Below is a small trained network, with its code and all its weights. Each question gives an input and a class and asks what happens when units are switched off, that is, made to give their printed mean instead of their output.

import numpy as np


def w(rows, s, z=0):
    codes = np.array(rows[::2]) - 128.0
    scale = np.full(codes.shape[1], s)
    scale[-1] = z or s
    return codes * scale


def f(y):
    return np.maximum(y, 0)


def log_softmax(a):
    a = a - a.max(-1, keepdims=True)
    return a - np.log(np.exp(a).sum(-1, keepdims=True))


def net(x, mask):
    res = np.array(x, float).reshape(1, 7) / 4 @ E
    y = f(res @ A[0][:, :-1].T + A[0][:, -1])
    res = res + np.where(mask, y, B[0][:, -1]) @ B[0][:, :-1]
    return log_softmax(res[-1] @ U[:, :-1].T + U[:, -1])


A, B = {}, {}
E = w([
[217,127,61,78,165,141,93,204],'x0',
[105,181,75,132,47,92,253,182],'x1',
[134,131,132,128,131,126,127,128],'x2',
[185,166,71,168,43,82,30,70],'x3',
[230,142,163,151,126,158,186,90],'x4',
[169,93,199,254,128,71,115,226],'x5',
[94,252,114,189,170,179,107,148],'x6',
],0.0076)
A[0] = w([
[146,32,157,106,103,83,137,118,54],'N1',
[76,135,46,51,116,196,164,55,72],'N2',
[111,87,162,110,195,212,61,121,72],'N3',
[124,104,157,131,207,164,173,117,92],'N4',
[74,143,79,11,118,153,106,61,48],'N5',
[174,151,104,106,103,109,87,132,100],'N6',
[81,136,145,99,125,178,191,204,126],'N7',
[241,109,160,213,131,167,200,92,137],'N8',
[32,129,166,144,93,98,115,102,214],'N9',
[123,19,102,67,87,125,102,145,135],'N10',
[62,234,99,200,185,209,73,163,69],'N11',
[165,118,110,170,93,134,49,52,92],'N12',
[119,151,85,44,144,188,110,44,55],'N13',
[145,99,219,104,168,161,8,100,71],'N14',
[116,196,127,184,177,153,97,126,69],'N15',
[147,183,68,141,25,67,95,92,93],'N16',
[126,88,141,99,107,60,150,99,136],'N17',
[141,127,171,140,149,107,143,172,65],'N18',
[48,70,129,201,147,34,56,249,92],'N19',
[104,109,136,112,197,131,216,160,44],'N20',
[160,138,145,170,66,62,53,126,93],'N21',
[132,4,133,90,74,79,128,92,91],'N22',
[153,164,101,124,69,91,85,64,67],'N23',
[68,141,255,180,80,115,159,13,159],'N24',
[144,151,94,183,79,145,76,86,96],'N25',
[182,123,69,108,178,125,121,179,255],'N26',
[121,165,98,136,41,75,194,222,99],'N27',
[147,76,149,165,208,131,61,91,76],'N28',
[74,84,196,87,167,216,152,183,42],'N29',
],0.0087,0.009)
B[0] = w([
[198,172,66,189,157,142,198,115,161],'N1',
[162,100,189,211,68,134,106,164,205],'N2',
[98,135,141,100,70,88,163,127,183],'N3',
[109,80,117,107,163,82,146,134,166],'N4',
[166,89,189,217,108,174,143,140,194],'N5',
[106,101,130,114,163,104,129,199,155],'N6',
[115,85,130,79,143,94,142,97,193],'N7',
[120,92,168,139,126,222,68,74,198],'N8',
[150,149,121,48,133,178,40,147,221],'N9',
[181,178,85,132,182,156,138,77,198],'N10',
[184,188,45,163,186,134,189,85,202],'N11',
[91,105,138,98,136,114,155,140,179],'N12',
[158,89,193,196,121,150,130,177,190],'N13',
[102,172,113,114,2,24,181,96,194],'N14',
[183,143,89,142,150,133,186,90,163],'N15',
[73,80,164,79,182,83,196,140,193],'N16',
[147,175,79,143,136,161,125,103,175],'N17',
[132,80,146,174,147,115,131,166,144],'N18',
[153,97,193,190,119,214,85,113,212],'N19',
[94,86,125,119,145,82,160,174,164],'N20',
[89,54,174,129,193,121,161,156,178],'N21',
[160,199,68,154,202,150,176,102,193],'N22',
[66,77,134,124,179,124,143,168,165],'N23',
[184,148,72,83,112,132,52,217,223],'N24',
[114,83,116,110,201,106,160,152,168],'N25',
[135,170,134,60,107,156,15,160,248],'N26',
[101,167,154,130,15,80,151,71,204],'N27',
[97,158,148,128,37,28,143,101,176],'N28',
[75,62,115,127,197,98,149,163,174],'N29',
],0.0082,0.011)
U = w([
[147,90,185,251,107,166,126,155,70],'0',
[87,73,132,111,187,95,169,160,79],'1',
[108,165,125,134,29,84,165,107,96],'2',
[160,182,59,187,179,159,165,104,92],'3',
[120,141,137,118,131,166,98,127,246],'4',
[112,125,142,119,129,193,89,93,232],'5',
[163,147,104,84,114,150,66,199,67],'6',
],0.013,0.012)

Each question gives the input, the list of numbers given to net, and the class t.
The units are the neurons (one row each of A and B). Each row of codes is followed by its name. A weight is (code - 128) times the scale printed after its matrix; where a second scale follows, it is the last column's (A, B and U).
mask holds one flag per neuron, in row order. A switched-off neuron (its flag False) gives its mean, the last column of its row in B, instead of its output. The means were averaged over made-up inputs and are rounded, as every weight is.
A unit's drop is (log p(t) with every unit on - log p(t) with that unit switched off) / (log p(t) with every unit on - log p(t) with every unit switched off).
The circuit of an input: a set's keep is (log p(t) with only the set's units on - log p(t) with every unit switched off) / (log p(t) with every unit on - log p(t) with every unit switched off). Starting from the 12 units with the biggest drops (on a tie, the unit counted first), units are removed one at a time, each time the one whose removal leaves the highest keep (on an exact tie, the one counted first), for as long as the keep stays at least 0.8.
circuit, biggest first: the units of the circuit, biggest drop first
unit that matters most: the unit with the biggest drop
k most important neurons: the k neurons with the biggest drops, biggest first
input [7,8,-4,3,-8,8,-6], class 0: circuit, biggest first : [N19]
input [1,4,-5,6,-2,-6,8], class 3: 2 most important neurons : [N11, N19]
input [8,-3,-8,-3,7,7,-1], class 4: circuit, biggest first : [N26, N24]
input [1,-6,0,1,-4,1,-7], class 3: 2 most important neurons : [N22, N10]
input [-1,-7,7,-8,1,2,8], class 1: 2 most important neurons : [N29, N4]
input [0,-7,6,-6,7,-2,-2], class 2: 2 most important neurons : [N14, N28]
input [4,7,-2,0,8,-5,6], class 5: circuit, biggest first : [N8, N22]
input [-3,7,-2,-4,-8,1,-2], class 5: circuit, biggest first : [N9, N19]
input [-6,-5,4,-4,4,-6,5], class 0: circuit, biggest first : [N13, N2]
input [0,-1,1,-6,3,-7,7], class 0: circuit, biggest first : [N2, N13]
input [-3,-6,-3,1,3,3,-6], class 2: 3 most important neurons : [N14, N28, N11]
input [-1,-3,5,2,-6,3,-7], class 3: circuit, biggest first : [N22, N1]
input [7,-3,5,-7,3,0,-3], class 1: 4 most important neurons : [N29, N24, N9, N4]
input [-4,-5,5,-3,2,1,-1], class 2: 3 most important neurons : [N14, N28, N26]
input [4,8,3,3,-5,-1,3], class 2: circuit, biggest first : [N27]
input [6,-1,-3,2,0,5,7], class 3: 2 most important neurons : [N11, N15]
input [4,7,5,8,8,-6,8], class 1: circuit, biggest first : [N16, N23]
input [1,-3,-3,5,8,4,-2], class 5: circuit, biggest first : [N8, N2]
input [5,6,-8,-2,-8,-8,7], class 0: 3 most important neurons : [N2, N5, N13]
input [0,7,-4,2,8,-1,4], class 5: 3 most important neurons : [N8, N14, N28]
input [-8,2,1,0,-4,0,-8], class 3: unit that matters most : N22
input [-2,5,-8,-8,1,0,8], class 1: 2 most important neurons : [N7, N20]
input [6,-7,-7,-4,-7,0,-7], class 2: 3 most important neurons : [N14, N28, N3]
input [-7,7,0,7,4,1,1], class 1: circuit, biggest first : [N16, N25]
